Below are the code and all the weights of a small trained network. Each question names an input and a class and asks about switching units off, where a switched-off unit gives its printed mean instead of its output.

import numpy as np


def w(rows, s, z=0):
    codes = np.array(rows[::2]) - 128.0
    scale = np.full(codes.shape[1], s)
    scale[-1] = z or s
    return codes * scale


def f(y):
    return np.maximum(y, 0)


def log_softmax(a):
    a = a - a.max(-1, keepdims=True)
    return a - np.log(np.exp(a).sum(-1, keepdims=True))


def net(x, mask):
    res = np.array(x, float).reshape(1, 7) / 4 @ E
    y = f(res @ A[0][:, :-1].T + A[0][:, -1])
    res = res + np.where(mask, y, B[0][:, -1]) @ B[0][:, :-1]
    return log_softmax(res[-1] @ U[:, :-1].T + U[:, -1])


A, B = {}, {}
E = w([
[179,173,84],'x0',
[200,141,127],'x1',
[113,203,254],'x2',
[171,107,200],'x3',
[211,69,168],'x4',
[132,171,177],'x5',
[28,58,121],'x6',
],0.008)
A[0] = w([
[115,165,162,254],'neuron 0',
[125,144,199,171],'neuron 1',
[206,136,71,114],'neuron 2',
[132,24,193,152],'neuron 3',
[213,194,148,185],'neuron 4',
[108,183,46,109],'neuron 5',
[68,183,155,85],'neuron 6',
[110,7,121,93],'neuron 7',
[188,163,230,245],'neuron 8',
[233,114,112,213],'neuron 9',
],0.011,0.0086)
B[0] = w([
[190,182,198,213],'neuron 0',
[178,132,231,187],'neuron 1',
[154,113,70,180],'neuron 2',
[163,76,119,197],'neuron 3',
[211,173,100,216],'neuron 4',
[121,84,209,169],'neuron 5',
[67,122,141,160],'neuron 6',
[159,120,71,179],'neuron 7',
[254,90,126,252],'neuron 8',
[181,166,91,230],'neuron 9',
],0.0094,0.013)
U = w([
[118,5,207,44],'0',
[114,21,87,143],'1',
[73,198,214,47],'2',
[183,107,164,253],'3',
],0.011,0.0055)

Each question gives the input, the list of numbers given to net, and the class t.
The units are the neurons (one row each of A and B). Each row of codes is followed by its name. A weight is (code - 128) times the scale printed after its matrix; where a second scale follows, it is the last column's (A, B and U).
mask holds one flag per neuron, in row order. A switched-off neuron (its flag False) gives its mean, the last column of its row in B, instead of its output. The means were averaged over made-up inputs and are rounded, as every weight is.
A unit's drop is (log p(t) with every unit on - log p(t) with that unit switched off) / (log p(t) with every unit on - log p(t) with every unit switched off).
The circuit of an input: a set's keep is (log p(t) with only the set's units on - log p(t) with every unit switched off) / (log p(t) with every unit on - log p(t) with every unit switched off). Starting from all 10 units, units are removed one at a time, each time the one whose removal leaves the highest keep (on an exact tie, the one counted first), for as long as the keep stays at least 0.8.
circuit, biggest first: the units of the circuit, biggest drop first
most important unit: the unit with the biggest drop
top k neurons: the k neurons with the biggest drops, biggest first
drop of u: that unit's drop, to one decimal
input [-4,-6,2,7,-8,-8,4], class 0: circuit, biggest first : (neuron 9; neuron 4)
input [8,7,-7,-7,5,-5,3], class 1: most important unit : neuron 0
input [4,-6,-4,-1,7,-8,-7], class 1: circuit, biggest first : (neuron 0; neuron 1)
input [6,-5,3,-6,7,0,5], class 0: circuit, biggest first : (neuron 4; neuron 9)
input [0,-5,-4,-5,0,6,7], class 1: circuit, biggest first : (neuron 1; neuron 0)
input [2,-6,-5,-5,-6,7,4], class 2: circuit, biggest first : (neuron 8; neuron 3)
input [-6,-4,5,1,-3,3,2], class 2: circuit, biggest first : (neuron 6; neuron 0; neuron 4)
input [1,-8,-4,-8,0,-4,-5], class 1: top 2 neurons : (neuron 0; neuron 1)
input [5,0,1,-6,4,6,7], class 2: top 2 neurons : (neuron 8; neuron 3)
input [1,3,2,1,-7,-3,7], class 0: top 2 neurons : (neuron 9; neuron 4)
input [-8,2,0,5,-1,8,8], class 0: top 3 neurons : (neuron 4; neuron 9; neuron 3)
input [-8,2,0,-8,2,-5,5], class 1: drop of neuron 1 : 0.1
input [5,-4,3,1,-4,1,5], class 2: drop of neuron 8 : 0.2
input [-5,-2,-2,5,3,-1,8], class 1: most important unit : neuron 7
input [-3,-6,-7,-1,-8,7,-7], class 2: drop of neuron 8 : 0.4
